Here is a tiny trained network, its code and every weight. The questions are about switching its units off for an input and a class, where a switched-off unit gives its printed mean instead of its output.

import numpy as np


def w(rows, s, z=0):
    codes = np.array(rows[::2]) - 128.0
    scale = np.full(codes.shape[1], s)
    scale[-1] = z or s
    return codes * scale


def f(y):
    return y / 2 * (1 + np.tanh(0.7978845608 * (y + 0.044715 * y**3)))


def log_softmax(a):
    a = a - a.max(-1, keepdims=True)
    return a - np.log(np.exp(a).sum(-1, keepdims=True))


def net(x, mask):
    res = np.array(x, float).reshape(1, 6) / 4 @ E
    y = f(res @ A[0][:, :-1].T + A[0][:, -1])
    res = res + np.where(mask, y, B[0][:, -1]) @ B[0][:, :-1]
    return log_softmax(res[-1] @ U[:, :-1].T + U[:, -1])


A, B = {}, {}
E = w([
[115,209,37,20,156,168,129],'x0',
[127,127,128,129,127,127,129],'x1',
[111,179,130,133,152,193,5],'x2',
[211,117,91,137,126,161,124],'x3',
[153,189,148,167,197,120,147],'x4',
[132,189,157,206,2,195,118],'x5',
],0.0095)
A[0] = w([
[138,230,146,167,171,117,183,54],'N1',
[241,126,101,109,110,138,126,68],'N2',
[86,83,88,94,58,140,116,28],'N3',
[115,186,77,78,119,142,157,2],'N4',
[141,128,119,120,104,110,210,14],'N5',
[3,178,163,112,118,96,159,14],'N6',
[125,185,133,153,66,147,148,4],'N7',
],0.016,0.0061)
B[0] = w([
[224,73,142,60,78,151,91,255],'N1',
[97,94,70,172,139,230,179,200],'N2',
[251,91,161,70,120,159,99,192],'N3',
[76,106,214,186,110,66,129,226],'N4',
[60,173,166,110,148,154,39,204],'N5',
[130,106,56,181,139,233,177,236],'N6',
[54,112,121,98,219,64,151,237],'N7',
],0.018,0.0075)
U = w([
[115,107,88,167,133,176,161,84],'0',
[115,67,210,215,107,80,137,119],'1',
[95,93,84,38,233,67,160,124],'2',
[173,102,130,75,122,130,115,96],'3',
[73,210,128,115,146,176,4,134],'4',
[111,139,127,113,118,122,147,254],'5',
[132,179,110,127,99,92,153,119],'6',
[139,199,87,125,71,56,162,83],'7',
],0.013,0.019)

Each question gives the input, the list of numbers given to net, and the class t.
The units are the neurons (one row each of A and B). Each row of codes is followed by its name. A weight is (code - 128) times the scale printed after its matrix; where a second scale follows, it is the last column's (A, B and U).
mask holds one flag per neuron, in row order. A switched-off neuron (its flag False) gives its mean, the last column of its row in B, instead of its output. The means were averaged over made-up inputs and are rounded, as every weight is.
A unit's drop is (log p(t) with every unit on - log p(t) with that unit switched off) / (log p(t) with every unit on - log p(t) with every unit switched off).
The circuit of an input: a set's keep is (log p(t) with only the set's units on - log p(t) with every unit switched off) / (log p(t) with every unit on - log p(t) with every unit switched off). Starting from all 7 units, units are removed one at a time, each time the one whose removal leaves the highest keep (on an exact tie, the one counted first), for as long as the keep stays at least 0.8.
circuit, biggest first: the units of the circuit, biggest drop first
most important unit: the unit with the biggest drop
top k neurons: the k neurons with the biggest drops, biggest first
drop of u: that unit's drop, to one decimal
input [6,-8,-8,-1,3,-5], class 4: top 2 neurons => N5, N7
input [3,-3,-6,7,-5,2], class 0: most important unit => N2
input [-6,0,-8,-8,-7,4], class 0: top 3 neurons => N6, N1, N4
input [4,0,-4,3,4,-3], class 1: top 2 neurons => N4, N7
input [4,-2,-7,6,6,0], class 4: top 2 neurons => N5, N6
input [0,4,-1,-4,4,-2], class 0: top 2 neurons => N7, N6
input [-5,1,0,5,8,7], class 3: top 2 neurons => N1, N4
input [-3,6,-5,-3,-8,-4], class 3: top 3 neurons => N3, N7, N4
input [6,0,4,7,-8,8], class 2: top 3 neurons => N7, N6, N1
input [-6,7,5,1,-4,5], class 5: top 3 neurons => N4, N5, N7
input [4,1,-6,-1,-8,-3], class 3: top 2 neurons => N3, N7
input [6,8,6,5,-5,-2], class 5: circuit, biggest first => N5, N4
input [5,2,-7,1,-7,-3], class 3: top 2 neurons => N3, N7
input [-7,-1,-2,-3,8,8], class 2: top neuron => N7
input [8,5,7,-2,-8,7], class 1: top 2 neurons => N4, N1
input [-5,-1,4,5,-6,3], class 3: top 3 neurons => N4, N3, N6
input [4,-6,3,-2,4,6], class 2: drop of N7 => 0.9
input [-2,-8,4,8,8,6], class 0: drop of N4 => 0.0
input [-1,3,1,4,-8,4], class 3: drop of N3 => 1.8
input [7,-4,-2,-2,2,-6], class 1: drop of N4 => 0.7
input [-2,-6,1,8,-2,7], class 0: most important unit => N2
